Here is a tiny trained network, its code and every weight. The questions are about switching its units off for an input and a target symbol, where a switched-off unit gives its printed mean instead of its output.

import numpy as np


def w(rows, s, z=0):
    codes = np.array(rows[::2]) - 128.0
    scale = np.full(codes.shape[1], s)
    scale[-1] = z or s
    return codes * scale


def f(y):
    return y / 2 * (1 + np.tanh(0.7978845608 * (y + 0.044715 * y**3)))


def softmax(a):
    e = np.exp(a - a.max(-1, keepdims=True))
    return e / e.sum(-1, keepdims=True)


def log_softmax(a):
    a = a - a.max(-1, keepdims=True)
    return a - np.log(np.exp(a).sum(-1, keepdims=True))


def net(x, mask):
    ids = ['ΘΦΨβδεζλξπτ'.index(c) for c in x.split()]
    T = len(ids)
    res = E[ids] + P[:T]
    u = 0
    for l in range(2):
        r = res
        for j in range(3):
            rows = slice(4 * j, 4 * j + 4)
            q, k, v = (r @ M[l][rows].T for M in (Q, K, V))
            z = softmax(np.where(np.tri(T) > 0, q @ k.T / 4**0.5, -1e9)) @ v
            o = O[l][rows]
            res = res + np.where(mask[u + j], z, o[:, -1]) @ o[:, :-1]
        u += 3
        y = f(res @ A[l][:, :-1].T + A[l][:, -1])
        res = res + np.where(mask[u : u + 8], y, B[l][:, -1]) @ B[l][:, :-1]
        u += 8
    return log_softmax(res[-1] @ U[:, :-1].T + U[:, -1])


Q, K, V, O, A, B = {}, {}, {}, {}, {}, {}
E = w([
[67,122,69,105,67,105],'Θ',
[133,103,249,15,174,189],'Φ',
[199,40,218,178,59,49],'Ψ',
[61,200,185,176,145,231],'β',
[78,78,89,139,91,133],'δ',
[230,202,63,165,104,112],'ε',
[72,223,91,103,254,68],'ζ',
[230,165,130,233,140,171],'λ',
[77,113,87,125,75,105],'ξ',
[211,14,55,118,150,150],'π',
[184,162,38,197,127,195],'τ',
],0.01)
P = w([
[125,101,124,254,203,166],'0',
[176,189,100,101,102,120],'1',
[154,158,106,112,124,136],'2',
[158,128,138,147,143,147],'3',
[130,124,120,114,138,125],'4',
[125,108,147,126,147,140],'5',
[127,113,142,143,146,154],'6',
[107,113,113,108,138,141],'7',
[114,93,143,150,149,169],'8',
[108,108,143,150,141,157],'9',
[96,100,133,133,149,148],'10',
[123,113,135,149,125,152],'11',
[120,116,124,137,126,153],'12',
[109,104,126,151,148,166],'13',
],0.0058)
Q[0] = w([
[214,180,192,136,190,187],'L0H1',
[41,63,227,118,193,98],'L0H1',
[120,35,139,54,46,3],'L0H1',
[81,48,88,97,26,23],'L0H1',
[231,114,173,103,250,177],'L0H2',
[82,155,212,153,57,57],'L0H2',
[28,188,65,83,58,96],'L0H2',
[240,117,125,112,108,245],'L0H2',
[147,211,192,162,121,143],'L0H3',
[168,232,126,77,53,79],'L0H3',
[141,154,190,196,144,101],'L0H3',
[50,29,113,88,192,64],'L0H3',
],0.0061)
K[0] = w([
[102,54,180,143,163,196],'L0H1',
[186,193,165,146,124,123],'L0H1',
[204,135,92,102,74,50],'L0H1',
[219,172,33,115,94,56],'L0H1',
[94,51,140,2,89,182],'L0H2',
[186,200,103,183,58,105],'L0H2',
[121,177,94,202,174,184],'L0H2',
[110,62,201,104,139,137],'L0H2',
[156,116,84,189,140,117],'L0H3',
[103,110,189,182,200,199],'L0H3',
[134,155,98,169,109,157],'L0H3',
[152,115,115,76,118,72],'L0H3',
],0.0086)
V[0] = w([
[167,157,88,106,73,87],'L0H1',
[89,230,195,143,165,138],'L0H1',
[153,157,228,96,189,181],'L0H1',
[173,135,32,141,68,93],'L0H1',
[177,189,135,165,155,178],'L0H2',
[87,73,169,90,161,52],'L0H2',
[119,93,147,87,216,119],'L0H2',
[73,147,92,133,100,151],'L0H2',
[128,120,112,132,196,161],'L0H3',
[203,136,100,70,69,2],'L0H3',
[168,159,130,60,109,125],'L0H3',
[161,144,156,159,80,131],'L0H3',
],0.0073)
O[0] = w([
[135,131,173,225,102,145,66],'L0H1',
[84,236,95,95,120,208,185],'L0H1',
[184,214,88,43,72,127,254],'L0H1',
[153,61,200,235,171,173,74],'L0H1',
[146,145,131,187,135,255,249],'L0H2',
[131,145,84,72,63,34,36],'L0H2',
[250,140,121,59,76,111,167],'L0H2',
[28,90,136,46,203,132,80],'L0H2',
[117,108,163,104,119,190,192],'L0H3',
[230,203,69,227,19,10,51],'L0H3',
[197,103,112,85,85,92,119],'L0H3',
[145,190,108,171,103,161,165],'L0H3',
],0.0048,0.0022)
A[0] = w([
[66,174,130,103,175,122,2],'L0N1',
[128,91,61,107,82,153,137],'L0N2',
[198,36,58,155,107,160,99],'L0N3',
[148,157,118,169,183,92,159],'L0N4',
[102,92,219,50,191,116,128],'L0N5',
[165,83,254,132,140,102,128],'L0N6',
[62,56,125,83,125,122,69],'L0N7',
[177,148,91,119,104,97,158],'L0N8',
],0.0081,0.0038)
B[0] = w([
[133,187,127,143,133,61,124],'L0N1',
[199,88,157,90,134,113,181],'L0N2',
[178,172,180,151,202,29,251],'L0N3',
[106,166,41,147,142,98,177],'L0N4',
[223,179,32,97,74,81,201],'L0N5',
[116,162,115,76,35,85,162],'L0N6',
[254,96,125,195,103,121,111],'L0N7',
[120,82,95,68,149,156,214],'L0N8',
],0.0076,0.0027)
Q[1] = w([
[108,184,114,165,254,115],'L1H1',
[28,165,102,94,59,189],'L1H1',
[82,60,154,126,60,137],'L1H1',
[190,194,20,119,165,143],'L1H1',
[156,95,112,153,139,149],'L1H2',
[85,39,64,177,132,182],'L1H2',
[158,213,114,61,69,113],'L1H2',
[188,246,77,110,181,48],'L1H2',
[80,100,193,175,154,165],'L1H3',
[161,153,144,96,102,59],'L1H3',
[107,168,125,136,149,197],'L1H3',
[102,88,151,71,87,47],'L1H3',
],0.0084)
K[1] = w([
[19,143,98,149,211,78],'L1H1',
[75,213,161,104,53,194],'L1H1',
[245,188,59,144,107,195],'L1H1',
[37,154,145,130,110,35],'L1H1',
[185,93,57,157,184,97],'L1H2',
[155,124,92,241,252,165],'L1H2',
[157,153,58,55,62,166],'L1H2',
[128,124,106,2,115,76],'L1H2',
[221,177,73,84,171,189],'L1H3',
[169,40,143,124,111,27],'L1H3',
[34,156,108,115,145,204],'L1H3',
[232,51,223,148,70,93],'L1H3',
],0.0069)
V[1] = w([
[155,117,139,58,188,194],'L1H1',
[136,97,165,122,210,114],'L1H1',
[132,144,78,89,212,136],'L1H1',
[70,199,46,130,137,27],'L1H1',
[180,222,101,176,80,95],'L1H2',
[48,30,164,59,103,61],'L1H2',
[141,133,167,119,147,240],'L1H2',
[161,148,35,142,160,74],'L1H2',
[178,148,91,110,137,103],'L1H3',
[157,225,100,156,140,125],'L1H3',
[179,40,179,38,104,105],'L1H3',
[157,141,254,151,120,196],'L1H3',
],0.006)
O[1] = w([
[206,147,222,203,159,182,180],'L1H1',
[221,92,104,134,205,125,137],'L1H1',
[201,206,188,151,223,119,190],'L1H1',
[38,225,64,65,195,26,133],'L1H1',
[2,92,42,42,63,76,192],'L1H2',
[166,190,200,122,228,153,3],'L1H2',
[198,170,78,189,65,203,188],'L1H2',
[103,43,107,101,157,48,169],'L1H2',
[141,192,173,129,116,102,151],'L1H3',
[168,196,83,99,105,146,205],'L1H3',
[141,106,219,168,105,142,46],'L1H3',
[153,72,57,139,117,177,156],'L1H3',
],0.0056)
A[1] = w([
[191,99,148,28,60,134,96],'L1N1',
[223,124,229,158,100,73,70],'L1N2',
[29,135,104,66,86,152,99],'L1N3',
[129,47,110,67,164,174,254],'L1N4',
[78,196,179,106,111,217,63],'L1N5',
[102,53,145,144,62,158,14],'L1N6',
[61,86,187,162,42,94,78],'L1N7',
[106,152,255,147,165,117,109],'L1N8',
],0.0074,0.0046)
B[1] = w([
[130,246,185,137,92,48,253],'L1N1',
[92,81,18,70,140,146,199],'L1N2',
[213,101,183,43,195,178,192],'L1N3',
[96,170,253,167,151,84,238],'L1N4',
[114,40,124,60,157,144,168],'L1N5',
[94,73,18,9,64,23,130],'L1N6',
[68,70,110,36,173,120,144],'L1N7',
[42,167,100,5,136,254,137],'L1N8',
],0.0064,0.0051)
U = w([
[93,141,185,152,148,95,206],'Θ',
[172,201,216,108,64,95,247],'Φ',
[92,71,81,31,53,81,59],'Ψ',
[90,149,185,38,181,253,92],'β',
[74,159,201,173,146,103,231],'δ',
[175,179,12,162,55,91,3],'ε',
[49,213,110,112,199,72,8],'ζ',
[200,128,117,157,53,158,5],'λ',
[84,161,169,173,140,102,214],'ξ',
[248,72,173,115,211,70,182],'π',
[181,182,164,186,163,157,70],'τ',
],0.005,0.0021)

Each question gives the input, a string of symbols that net reads in full, and the target symbol t.
The units are the heads (4 rows each of Q, K, V and O) and the neurons (one row each of A and B). Each row of codes is followed by its name. A weight is (code - 128) times the scale printed after its matrix; where a second scale follows, it is the last column's (O, A, B and U).
mask holds one flag per unit, layer by layer, with each layer's heads first. A switched-off unit (its flag False) gives its mean, the last column of its rows in O or B, instead of its output. The means were averaged over made-up inputs and are rounded, as every weight is.
A unit's drop is (log p(t) with every unit on - log p(t) with that unit switched off) / (log p(t) with every unit on - log p(t) with every unit switched off).
The circuit of an input: a set's keep is (log p(t) with only the set's units on - log p(t) with every unit switched off) / (log p(t) with every unit on - log p(t) with every unit switched off). Starting from the 12 units with the biggest drops (on a tie, the unit counted first), units are removed one at a time, each time the one whose removal leaves the highest keep (on an exact tie, the one counted first), for as long as the keep stays at least 0.8.
circuit, biggest first: the units of the circuit, biggest drop first
top k neurons: the k neurons with the biggest drops, biggest first
k most important neurons of layer l: the k neurons of layer l with the biggest drops, biggest first
which heads matter: for each layer, one digit per head in row order, 1 if its drop is at least 0.15 and else 0, layers parted by /
input λ τ λ ε ε δ, target ε: circuit, biggest first	L1H2; L0H2; L0H3; L1H3
input ε β δ Ψ ε τ ε π ε Φ β Θ, target Ψ: which heads matter	111 / 010
input Φ ξ Φ ε, target Φ: 3 most important neurons of layer 1	L1N1; L1N4; L1N2
input Φ ε Φ ξ ε τ Φ π ξ π, target π: circuit, biggest first	L0N3; L1H1; L0H1
input Ψ π Φ β Φ τ δ Φ β ε Ψ, target Ψ: top 4 neurons	L1N2; L0N6; L1N7; L0N5
input ε ε Ψ ε δ δ, target Ψ: which heads matter	110 / 110
input ε π Φ ξ λ δ, target Ψ: which heads matter	111 / 010
input τ λ τ τ Ψ τ ξ, target λ: which heads matter	011 / 110
input β Θ τ, target β: which heads matter	101 / 000
input Φ ξ β ε δ ε τ Ψ ξ, target β: 2 most important neurons of layer 0	L0N5; L0N4
input β π ε, target β: 2 most important neurons of layer 1	L1N5; L1N1
input Φ ε τ β π Ψ Φ ξ ε ε β π δ, target β: top 2 neurons	L1N8; L0N5
input Φ π ζ Φ ε Φ ε Φ τ, target Φ: circuit, biggest first	L0H1; L0H2; L1H3; L1N1
input ε ξ Φ ζ β Φ β β ε ξ β δ τ ξ, target Ψ: top 4 neurons	L1N6; L0N3; L0N4; L1N7
input Φ Θ Φ Θ, target β: which heads matter	100 / 111
input λ ε ξ, target ε: which heads matter	011 / 011
input ε τ β Θ ε Φ ζ, target ζ: 2 most important neurons of layer 0	L0N1; L0N4
input λ π Ψ ζ, target ζ: which heads matter	000 / 110
input π Φ β δ π ε ε β λ ε Φ, target Φ: top 2 neurons	L0N5; L1N1
input ζ λ ε, target ζ: top 3 neurons	L0N1; L0N5; L0N4
input ε ε ε ε, target ε: most important neuron of layer 0	L0N4
input λ β β δ τ Ψ Ψ ξ π ε Φ ε ζ Θ, target ε: most important neuron of layer 0	L0N8
input β β ζ Φ ε, target β: top neuron	L0N3
input Ψ τ Ψ ε λ τ τ Ψ Ψ ε β ξ ε Ψ, target Ψ: top 2 neurons	L0N6; L1N7
input β ε τ τ, target β: which heads matter	111 / 000
input Φ τ π δ, target β: 2 most important neurons of layer 1	L1N8; L1N2
input Φ π δ ζ ξ Φ ε π τ ε π ζ Θ Θ, target β: 2 most important neurons of layer 1	L1N8; L1N1
input ε π τ ξ, target Ψ: top neuron	L1N6
